Each row is followed by its class.
[ 247  -74   40 -184  571  130   50  -29 -178    3   19   15   14 -260
  284 -483  -20  841 -461 -215 -420  216  -34   18 -111   42   44  343
  424 -355   55 -324 -433 -598  225 -126   32  122 -145]
vilet
[-176   76  -39   32   98   -6  114 -151  185   45   59  208  -72  285
  -70  218  -77 -129   32   58   42   51    5   24   77   20   32 -133
 -178  -85  210 -113   88  -84  -36   20    7   51 -346]
papip
[-317   98  -61  -32  -22 -173   23   23   90   82   26  -36  -80   97
  -19   98 -163 -124   43   21  -10   15 -227  -22  126   34 -128 -234
 -237  -42   86  -59 -105 -114  -11  -55   15  114 -360]
kom
[-258   60  -17   12  -66 -210   58   -4  184   78  106    5   -6   91
  -66   86 -123 -117   79   33  114   68 -198  -12   95   32   25 -211
  -79  -98  116  -73   55  -60  -77  -59   26   21 -287]
Nege
[  42  104  -55    6  110  227 -143  -26 -315 -255 -345   36   62 -150
 -151   13   62  -96 -178 -380   85  304  207 -307   -5  129   96  -67
  174   23 -195  138  -67 -120 -245   32  145  -71  107]
rusim
[-155  118    9   -2   94  -87  120  -51  182   38   23  170  -19  192
   52   87 -127  -96    6   70  -82  109 -119  -21  123   13   67 -143
  -71  -24  150 -106  174 -252   23  -63  -19   82 -404]
gisu
[-362   74  -18 -109  -58 -237   -9  -84  178   68  -44   -7  -52   82
  -47  113 -169  -64   88  -13   34  103 -145  -51   32    9  -93 -212
 -130  -20  132  -89  -65 -174  -63  -57   30   58 -447]
papip
[-190  114   28   24   21  -98  114  -65   38  109   26   92  -87   71
  -60  -31 -248 -157  -24   -8   27  -29 -242   46  172   34 -150 -229
  -87  -20  177 -102 -124 -158  106 -146   46  135 -267]
soza
[-279   23  -33  -45 -188 -311  170  161  228  183  116   54  -81  224
  -23  150 -205 -109  114  217  -21   -8 -122  -60  207   51   -8 -186
 -119 -149   74 -138   -9  -55  104 -151  -31   95 -409]
kom
[-336   92   -7   27    9 -186   96  -23  151   44   13   -6  -81  148
  -14   17 -188  -90   72   46   35   42 -156 -101  126   -5 -116 -203
 -163  -31  146  -64  -35 -239   -2  -72   80   99 -365]
soza
[-190  149   54  -39 -142 -194  103  -40  131   77  -14  103  -76   36
  -47   41 -218  -45   70   98   39   21   46  -42   41  -82  -77  -28
 -150  -32  -34 -104   22   -7  -41  -46   99   18 -281]
soza
[-181   60 -124   19   72  -61   78  -22   69   52   60   85  -87  170
    0   33 -214   25  -52  131  -35  112 -224  -13  165  -45  -69 -159
 -135   10  111 -170  -20 -133  112  -26  -29  176 -401]
Nege
[-224   63   49   25  -88 -192   71  -88  151   11    1  149   27   27
   54  185  -48 -171   45   47   92  -53  -61   -9   98   40    0 -170
 -198    7   47  -31   48   -3 -115  -75  138   36 -339]
soza
[-212  127  -23  -18  -33  -64   50 -131  195   74  -76  109  -39  121
   18  183 -136   83   -6   66  -12   -2  -63  -87   97   19  -69 -135
 -139   82   15 -192  -63   35  -54    4   90   45 -476]
papip
[-209   39 -264 -158 -149 -157 -405  245  160  232 -218 -164  -34  -80
  102  -12  178  471   44  -29 -286  325 -251 -465  117 -102  -17 -358
  376   82  -75 -243 -155 -245   77   99 -233 -105  -73]
rusim
[-290   18  -77   -7   14 -145   57  -33  152   48   60   33 -102  187
   -2   92 -238 -151   47   50  -25   54 -190  -57  183   29 -125 -238
 -137   -4  193  -50  -30 -235   92 -103   49  175 -428]
nidek
[-160  180  -64  -67 -523 -103   85 -571  216  271  -69  113 -226  155
  278 -143  155  287 -239  229 -118  159  125  -82  -51  -91 -216 -237
  101  692 -117 -567  194   75 -119 -183  -65   93 -781]
rusim
[-218  142  -26   24  -92   -4  120  -61   89   64   51  121 -142  129
  -12   15 -137  -38  -28  -29   33    9   93  -39   81    7 -141    1
  -92 -107   75  -66  -54   69 -154    5   56   95 -371]
nidek
[-176  385  249 -466  338 -286  476  170  555  178 -270  239    7  262
  -11 -170  131  299  367 -178 -286  173  548 -192 -456  -81   49  452
  539 -359 -120  -17   58 -412 -249  -30 -283 -218  145]
vilet
[-114  -97  146 -149 -356 -517 -265 -235  183  347  450 -101 -156   86
   11 -522 -143   71   33  289 -299  304  276 -184  -91 -389 -287  -80
  477 -320 -142 -130  300   32   16  -19 -272 -122 -141]
pigor
[-246   48   13  -61  -16 -133   77 -120  194   92  134   24 -110   50
 -158   68 -250  -72   56   72   31  182  -23   16   76  -65 -129 -158
 -121 -211   87  -87  -43    4  -18  -79   47  -24 -247]
papip
[-324  121 -141   -1  -13 -131   82   93  167  -47  -69   79  -19  223
  -21  233 -232  -22   87   57  -46  -33 -254  -59  186  144  -84  -80
 -259   16   82 -130  -85 -120   60   68  -17  166 -455]
papip
[-257 -266  -74  135  183  119 -303  -52  -71 -269   99 -518   -2  401
 -101   -1  238  -41 -302 -195  179   52 -596 -170  188  526  248 -293
 -105  529  -24  -34  -76 -836   28  219 -200  314 -428]
soza
[-477 -346   20  -72 -102  -55 -106  -96  228 -207  226 -258  168   46
 -235  150 -273  121   97 -189  159  285  -39 -480 -141   78   22 -114
   22   94 -118  290   64   89 -252  254  163  -45  -80]
pigor
[-116   -1  -25 -281 -155 -239  336  262  123  -46 -190  582 -111  -47
   31 -118 -187  284 -231  377 -265  424  315   84  133 -331 -296   68
  -56  131 -665 -137 -265  -31   97 -272  -50   27 -199]
rusim
[  82  209  404 -210  526 -150  487  -50  337   68  236  340  108  187
   40 -322 -368   49 -172 -181 -328  265  176  187    1    9  -12  -39
  377 -348  244    1  112 -518  240 -258  127   13   51]
nidek
[-332   -1    9   70  -38 -187   17  -70  218   49   75  -34   11  116
   47   96 -108 -100   74    7   41   39 -130  -95  128    2  -23 -149
 -126  -54  127  -50   50 -145 -111  -47  100   26 -371]
nidek
[ -81 -571  169  -46 -300 -518  -18 -137  334 -240  339 -151  124 -380
   -2 -302 -227 -286 -108   19 -118  433 -312  -52   42  -76  -33 -237
  577  -64  351   90  221 -573  223 -485  161  132  115]
nidek
[-264   11  -48   11  -13  -53  106   15  113   47   59  116  -92   13
   74  126 -209   73   -2   73   -7   27 -110  -14  129   11  -95 -161
 -191  -18  -18 -134 -115  -49  -31  -88   91  117 -433]
vilet
[ -67 -389   22 -242  299   17 -348 -452 -179  163  331 -584  -58 -235
  136 -391   46   44  -98 -310 -152  164   87 -287  -94  128  -49 -159
  574 -556  334   35   57 -118  138 -115  -16 -148  100]
vilet
[-213  206 -333  -14  573  135 -211  504    3 -202 -279  109  -50  768
   45  116  331  -88  -83   56 -256 -178  -74  -29  130  152  330  -84
 -750  296 -341 -331  -32 -246  -89  715 -691  -56 -202]
nidek
[-308   58   57   16   -4 -213   97   52   81   -6   -8   15   -4   86
  -62   67 -196 -152  109   90   50   -6  -98  -52   90  -32  -64  -99
 -241  -81   11  -24  -73  -55  -64  -85  111   42 -294]
soza
[-301   84 -140   16  -33 -195  -62  -18  148  173   35   74  -86  100
  235  130 -222   44   18   57  -23   -6 -214  -80  160   21  -60 -156
 -176   84  107 -198   -7 -180   34  -75  -38  149 -602]
pigor
[-152  137   65    4   58 -127  138  -98  221    2  -69  286  -45  163
 -123  135  -61 -101   30   64   74   12   78   -6    5  -48    1 -123
 -146   -1  137  -63  -83  -66 -177  -41  108   61 -313]
nidek
[-278   56  -32  -26  -94 -180   -3    4  109   72  -36  -50 -118   39
   27  133 -191 -151  104   24   19  -37 -183 -114   69  144  -67 -264
 -130   63  116  -60  -84 -101  -42    1  -22  137 -397]
vilet
[-149  163   57  -28 -335 -373  292  219  486    1 -290 -389  -82  -31
  331  -28 -106  285   66  315 -199  140  161 -368  -74  228  208  204
  170  365 -195 -350   94 -144 -218  -43 -139 -130 -544]
rusim
[ 186    6 -103 -210  238  195  130 -264  127  100  558  426 -297  142
 -186 -251 -196  478 -474 -223  -84  694  129   32  -94   -8 -325  -55
  437 -125  242  -92 -192 -310  186 -103  -59  441  -61]
vilet
[-255   41  -88   72  -46   -2  161  -55   87    8   86    6  -80  167
 -165  176 -168 -102   23   63   99  -27 -149   16   85   74  -66 -140
 -268  -75   12    5  -87    6  -62   50   87   86 -303]
rusim
[-289  -13  -11  -21  -42 -184   73  -40   89   76  125   23  -46   97
  -97   19 -160  -90  -36   29   20  105 -185   -7   76  -81 -143 -198
 -165 -164  128   -7  -66 -113  -15  -14  104   78 -267]
kom
[ 195  -20 -433 -265  -14  384 -210  -91 -221  -56 -407 -234 -312  -20
   60 -143  414  714 -479  -51 -311  563   86 -472  -44  287 -140  -15
    1  639 -263 -364 -402  246   45  253 -218   10  -78]
gisu
[ 303 -186   21 -138  600  -88   87  -40 -100 -368 -340  460  197  260
 -484 -205  180  119 -461  -98 -364  228 -308   96    9  129  -35  -78
  293  227   74 -167 -507 -637  340 -122  -49  329  366]
kom
[ -68 -295   -2 -325 -232 -396 -463 -299   74 -114 -337 -374   44 -429
 -371  -67  229  -24  150  -33 -363  443 -294 -425 -272  -81 -123 -379
  525  193  -96   21 -115 -396   49  -18  -55 -109  416]
soza
[-287   35  -60  -17  -70 -137  124  -20  134   61   53   53  -60   71
   86  118 -255   34  -12   62    7  -25 -103  -87  160  -23 -126  -87
 -170  -33   59 -141  -35  -59   80 -130  190  180 -465]
soza
[-243   35 -108  -16 -105 -136    0  -46   99  130   98  -19 -103  204
    7   88 -159  -83   10   87   65  -66 -204  -42  141    8  -53 -220
 -163   16  194 -134   31 -114   95  -44    4  165 -479]
kom
[-284   87  -76   32  -46 -152   29   28   60   99   20  121  -79   77
   68  116 -148 -212   14   55   56   28 -177  -44  221   33 -107 -221
  -89 -106  185  -21    3  -70   16  -59   49  101 -293]
Nege
[-224   28  -21  -64  -46 -166  107  -51  198  -31   16   64  -67  189
  -57  147 -136 -127   50  107    5  -51  -33  -22   79  118  -38 -101
 -238   68   66  -93  -21  -17    9  -37   96   80 -324]
nidek
[-268  -60 -298   87  585  517 -211  148 -424 -221  176  -66  -44  265
  135  -50 -178 -250 -312 -221 -167  528 -506   34  411  -68 -158  -88
 -162  -70  406  172  268 -570  353  238 -136  209  -24]
gisu
[ -82 -168  381 -138   55 -582 -161  329   10  328  156 -191   16 -112
  544 -581 -166 -138  -87   81 -460  334   77   12  166  -99  133 -172
  435 -200  175 -218  126 -333  231 -540 -273 -135 -116]
pigor
[-299   40  108  -38  -41 -193  164   44  198   98   76  106    0   86
   30  120 -120 -174   47   77    3  -73 -144   93  127  106   93 -198
 -157 -127  116  -75   24 -110  -43 -109  -10   18 -350]
gisu
[-142   52    1  -62   95  -81  155  -85  178  -36 -108  187  -73   77
   -2  103 -139   32   31   72  -87   29   28 -140  -26   41  -21  -91
  -24   25   83 -117  -37 -183  -14    1   92   69 -248]
vilet
[-212  166 -130  -51   96 -144  137    2  128   58  -14  112  -89  205
   36    6 -206   87  -50  178  -91  161 -133  -68  135 -105 -170  -95
 -178   21  132 -220  -46 -170  118  -72   30  119 -413]
kom
[-275   70 -110  -19  -11 -161   55  -47  206  133   49   70 -110   84
  -22   92 -173    3   31   87  -27  119 -148  -85   93 -103 -147 -249
  -74  -91  102  -96 -125  -80  -23 -121   42  131 -417]
rusim
[-129 -330  -82  221    6 -303 -210  121  377  269  434  -50   25  390
  213  275 -330 -416   44  352 -282  366 -463  -76  518 -105  195 -592
  212  125   59  -67  567 -538  374 -110 -449  171 -516]
rusim
[-148  153   79 -132  113   63   38  -20 -220 -380 -260   39   71  202
 -520  -59   97   21  -93 -166  167   83 -267  167 -149  395 -154   18
   68  428 -212  143 -507 -520 -144   40 -252  287  -98]
papip
[-229  126  -98   19  -16 -156  -38  -79  143  176  106  118 -125  174
  126   72 -212  -51  -61   32  -62  120 -202  -79  189   18 -122 -268
  -96   65  158 -174   27 -183   70  -66  -38  196 -500]
pigor
[-685 -181 -224    7 -168  -29 -252 -102   85  197  354 -373 -202  452
  196  -57    5 -485  121 -417  130  -71 -611  -13  265  332 -172 -582
    0  306  600  108  252 -635  265    2 -534  474 -321]
soza
[-318  213   19   -7  -20 -197   38   -9  187   99  -38  104  -32  163
    7  129 -128 -136  135   20   38   43  -82  -92   56  -46  -64 -178
 -131  -31   91    0   16 -119 -115  -53  101   50 -341]
rusim
[-274  104 -105   66  -11  -46   61 -167  244  118  107   74 -116  131
   23  186 -115  -80   91   -9   59   37  -52  -61   50  -28  -66 -237
 -111  -75   76  -10   59 -104 -160  -44   18   92 -454]
rusim
[-398  228  -23  -33   22 -189   41   67  162   67 -106  -20  -55  103
  129  -15 -227   19   61  -68    4    7 -117 -119  146   22 -168  -44
 -189   37   57 -105 -124 -176  -78  -58   68   83 -438]
nidek
[-231  198   42  -57    9 -161  131    4  144   61  -16  124  -83  253
   62   74  -77  -32   44   88  -36  -64   62  -10   87   89   18  -59
 -211    8   29 -181   23  -44  -68  -35  -21   89 -495]
soza
[-223  196  -51  -61   31 -140  144   98  140  100  -37  130  -48  240
   50   76  -89  -33   33   73  -69  -92 -114   47  135    8  -24 -105
 -280   -8  -23 -219  -15 -119   75  -89   -3   68 -339]
kom
[-254   34  -35  -39 -110 -252   38    6  169   48   20   50  -11   57
  101   90 -229  -86   74   38  -34   92 -138  -75  166   53  -52 -100
  -41   -7  179  -80   62 -182   61 -145   98   83 -395]
nidek
[-318   70  -15  -37   15 -229   54   63  140    8   55   79  -33  123
   59   14 -164 -142    3   -6   -1   40 -150    5   87   -3  -60 -171
 -193  -17   98  -68   -1 -234  -28  -94   15   98 -327]
kom
[-283  139  -47  -69  -69 -265   93   52  221   37  -57  185  -32  188
  113  134 -157  -22   48   90  -22   43  -66 -130  110   54   56  -84
 -112   35  150 -182   96 -147   16  -23   55  128 -421]
Nege
[ -31   10  192  297  -62  -97  671  337  166  -37   83   -5   18 -235
 -108 -179 -386  -93    1  197    3  116  148  346  104 -125    2  326
   79 -478 -293   35  -20 -345  -44 -209  -98 -222  381]
rusim
[-327  131  -21  -81  -18 -177  111   -4  251    1  -21   93   -4  199
  -15  178 -133  -79  124   15  -28   35  -76  -39   84   57  -14 -119
 -182   28   59  -80   55 -161  -58  -14   31   68 -392]
nidek
[-645  111 -199 -233  -48 -344  172  171  403  108 -149 -261  -33  131
 -214   17 -403  247  203   63 -104  598 -468 -447 -147 -309 -325   -1
  272  173  371 -220  -91 -460   42  -69   -5   82 -223]
kom
[-120 -345  102   13  411  279  399 -234  204   -3  611 -423  133  101
 -318  305  -57  -22   49 -231   79   17 -241  302   45  490 -101 -486
  -62 -267   15  418 -208   -9  144 -360  124  199  162]
gisu
[-241   -2  -57   12  103   14   66 -186  137  -18  132  -39  -88  208
 -152  117  -98   37   27  -46   73   56 -102  -45    6   96  -88 -192
 -210   10   98  -58  -67  -87  -65   44   64  191 -310]
vilet
[ -90  134  449  197  614  -48 -161 -334  468   26   51  -74  240  284
 -280 -296  283 -133  -54 -338 -217  401 -151   46 -194 -523   50 -317
  200   91  -25  -63  312 -530 -393    0  -40  -97  331]
gisu
[-162   39  -54   -2  -44 -106   50  -13  157   40   17  128   -8   46
   39  216 -148  -87   73   60   -7  -87 -109   15  121   39  -37 -168
 -110  -89   92  -96  -29   -5   44 -110   65   84 -346]
papip
[-267 -195 -273  102  -67  188  232 -342   51  -75 -173 -193 -321  461
 -588  -32  143  -51  -56   -8  105  287   29 -542 -232  215 -398 -225
  204  271  414  234 -311 -218 -100  488 -222  150  395]
kom
[-136  118  -15   14  -66 -131  107  -55  117   42  -42   90  -83  108
   27  -13 -146  -51  -33   56  -35   42 -164  -46   74   83  -19 -156
  -67  105  111 -123  -43 -198   42  -95   62   92 -337]
rusim
[-218  -34 -117  -26  -92  -71  152 -119  228   64  134   51 -141  113
   45   54 -237  114  -60  -14  -35  100  -29  -63  146   97 -125 -121
   -2  -43  207  -93   18 -188   92  -38   78  153 -400]
nidek
[-162  -67  -33  -11    6  -90   24 -118  106   29   93   33 -110   88
  -75   42  -73 -115  -16   23   52   53 -148  -51   75   49  -62 -282
  -95   29  174  -46  -73 -143   59 -128   67  122 -234]
soza
